Below are the code and all the weights of a small trained network. Each question names an input and a target symbol and asks about switching units off, where a switched-off unit gives its printed mean instead of its output.

import numpy as np


def w(rows, s, z=0):
    codes = np.array(rows[::2]) - 128.0
    scale = np.full(codes.shape[1], s)
    scale[-1] = z or s
    return codes * scale


def norm(h):
    return h / np.sqrt((h * h).mean(-1, keepdims=True) + 1e-5)


def f(y):
    return y / 2 * (1 + np.tanh(0.7978845608 * (y + 0.044715 * y**3)))


def softmax(a):
    e = np.exp(a - a.max(-1, keepdims=True))
    return e / e.sum(-1, keepdims=True)


def log_softmax(a):
    a = a - a.max(-1, keepdims=True)
    return a - np.log(np.exp(a).sum(-1, keepdims=True))


def net(x, mask):
    ids = ['ΞΣΩεζμπτψ'.index(c) for c in x.split()]
    T = len(ids)
    res = E[ids] + P[:T]
    r = norm(res)
    for j in range(3):
        rows = slice(3 * j, 3 * j + 3)
        q, k, v = (r @ M[0][rows].T for M in (Q, K, V))
        z = softmax(np.where(np.tri(T) > 0, q @ k.T / 3**0.5, -1e9)) @ v
        o = O[0][rows]
        res = res + np.where(mask[j], z, o[:, -1]) @ o[:, :-1]
    y = f(norm(res) @ A[0][:, :-1].T + A[0][:, -1])
    res = res + np.where(mask[3:27], y, B[0][:, -1]) @ B[0][:, :-1]
    return log_softmax(norm(res)[-1] @ U[:, :-1].T + U[:, -1])


Q, K, V, O, A, B = {}, {}, {}, {}, {}, {}
E = w([
[128,136,216],'Ξ',
[169,169,147],'Σ',
[156,146,140],'Ω',
[127,124,142],'ε',
[3,142,107],'ζ',
[179,154,92],'μ',
[132,225,128],'π',
[98,86,76],'τ',
[204,37,96],'ψ',
],0.029)
P = w([
[146,170,252],'0',
[132,164,234],'1',
[150,174,217],'2',
[149,185,196],'3',
[158,199,172],'4',
[156,200,158],'5',
[161,207,137],'6',
],0.0031)
Q[0] = w([
[171,20,207],'h0',
[3,173,72],'h0',
[210,100,142],'h0',
[170,83,163],'h1',
[126,160,138],'h1',
[202,128,57],'h1',
[187,12,83],'h2',
[149,212,75],'h2',
[143,119,21],'h2',
],0.019)
K[0] = w([
[76,167,212],'h0',
[202,27,123],'h0',
[77,188,97],'h0',
[122,112,199],'h1',
[174,155,113],'h1',
[215,90,116],'h1',
[47,251,136],'h2',
[190,172,67],'h2',
[64,222,82],'h2',
],0.02)
V[0] = w([
[77,111,83],'h0',
[71,255,77],'h0',
[95,171,96],'h0',
[45,244,122],'h1',
[129,51,93],'h1',
[198,73,149],'h1',
[46,208,125],'h2',
[183,79,113],'h2',
[168,73,122],'h2',
],0.0086)
O[0] = w([
[82,95,65,57],'h0',
[126,189,9,175],'h0',
[117,145,64,127],'h0',
[53,51,255,97],'h1',
[87,181,79,67],'h1',
[208,165,44,187],'h1',
[99,167,80,2],'h2',
[150,103,176,203],'h2',
[129,92,180,183],'h2',
],0.0084,0.0033)
A[0] = w([
[167,148,128,103],'n0',
[126,127,149,62],'n1',
[102,180,120,88],'n2',
[98,166,135,94],'n3',
[140,135,121,61],'n4',
[140,117,132,117],'n5',
[103,147,120,151],'n6',
[176,1,115,78],'n7',
[103,179,119,100],'n8',
[65,242,155,85],'n9',
[144,135,148,95],'n10',
[119,131,117,123],'n11',
[111,169,176,77],'n12',
[123,145,130,77],'n13',
[64,240,154,138],'n14',
[136,129,142,99],'n15',
[150,120,126,61],'n16',
[118,206,171,169],'n17',
[141,87,192,90],'n18',
[146,140,137,96],'n19',
[79,107,129,71],'n20',
[125,28,117,104],'n21',
[148,94,140,2],'n22',
[137,91,120,102],'n23',
],0.023,0.0038)
B[0] = w([
[67,109,105,225],'n0',
[131,133,135,132],'n1',
[177,189,121,144],'n2',
[188,121,140,137],'n3',
[114,127,125,131],'n4',
[123,133,125,137],'n5',
[134,125,116,136],'n6',
[126,48,84,190],'n7',
[161,177,134,147],'n8',
[80,159,85,202],'n9',
[116,120,116,160],'n10',
[121,130,133,124],'n11',
[161,89,180,201],'n12',
[142,137,121,120],'n13',
[145,193,3,214],'n14',
[129,128,124,139],'n15',
[124,125,136,138],'n16',
[191,84,184,254],'n17',
[82,200,74,246],'n18',
[102,126,112,158],'n19',
[74,119,71,155],'n20',
[208,174,157,163],'n21',
[122,175,113,126],'n22',
[149,124,142,128],'n23',
],0.034,0.0064)
U = w([
[201,197,192,118],'Ξ',
[254,100,147,98],'Σ',
[117,106,206,254],'Ω',
[28,182,153,57],'ε',
[71,182,62,159],'ζ',
[49,56,95,105],'μ',
[224,200,88,116],'π',
[201,42,48,2],'τ',
[180,70,133,160],'ψ',
],0.018,0.0054)

Each question gives the input, a string of symbols that net reads in full, and the target symbol t.
The units are the heads (3 rows each of Q, K, V and O) and the neurons (one row each of A and B). Each row of codes is followed by its name. A weight is (code - 128) times the scale printed after its matrix; where a second scale follows, it is the last column's (O, A, B and U).
mask holds one flag per unit, heads first, then neurons. A switched-off unit (its flag False) gives its mean, the last column of its rows in O or B, instead of its output. The means were averaged over made-up inputs and are rounded, as every weight is.
A unit's drop is (log p(t) with every unit on - log p(t) with that unit switched off) / (log p(t) with every unit on - log p(t) with every unit switched off).
The circuit of an input: a set's keep is (log p(t) with only the set's units on - log p(t) with every unit switched off) / (log p(t) with every unit on - log p(t) with every unit switched off). Starting from the 12 units with the biggest drops (on a tie, the unit counted first), units are removed one at a time, each time the one whose removal leaves the highest keep (on an exact tie, the one counted first), for as long as the keep stays at least 0.8.
units of the circuit, in order: the units of the circuit, biggest drop first
most important unit: the unit with the biggest drop
top k neurons: the k neurons with the biggest drops, biggest first
heads that matter: for each layer, one digit per head in row order, 1 if its drop is at least 0.15 and else 0, layers parted by /
drop when u is switched off: that unit's drop, to one decimal
input ζ Ω μ Ω Ω Ω, target ζ: top 4 neurons : [n17 n12 n7 n0]
input ψ Ω ζ τ Ξ ε ζ, target ε: most important unit : h0
input Σ Ξ μ μ, target μ: top 3 neurons : [n0 n14 n18]
input ψ Ω Σ μ π, target Ξ: heads that matter : 101
input Σ ψ Ω, target μ: units of the circuit, in order : [n14 n0]
input ζ Σ ζ Ω, target ζ: top 2 neurons : [n17 n0]
input Ω Σ ζ μ ε Ω μ, target ζ: top 3 neurons : [n17 n12 n7]
input Ω Ξ ε ε μ Ω, target Ω: top 4 neurons : [n14 n17 n9 n7]
input Ξ Σ Ξ ε, target ε: top 3 neurons : [n18 n14 n21]
input ψ Ω ψ π Ω τ τ, target π: top 2 neurons : [n0 n17]
input μ Ξ μ Ω, target Ω: top 3 neurons : [n14 n17 n9]
input ζ π Ω μ τ, target π: top 2 neurons : [n0 n21]
input τ ζ ψ μ Ω, target μ: heads that matter : 001
input ε Ξ Ξ, target Ξ: heads that matter : 101
input Ω Ω μ, target μ: heads that matter : 000
input Ω τ μ τ Σ, target Σ: heads that matter : 000
input Ξ Ω ζ ζ μ, target ζ: units of the circuit, in order : [n17 h0]
input π μ ψ ζ, target ε: top 2 neurons : [n18 n21]
input Ξ Ξ Ξ ψ Ω Ξ Ξ, target Ω: drop when n14 is switched off : 0.4
input Ω μ Ω μ Ξ, target Ξ: drop when n12 is switched off : 0.5
input π π Ω ψ μ π, target Ξ: drop when n12 is switched off : 0.3
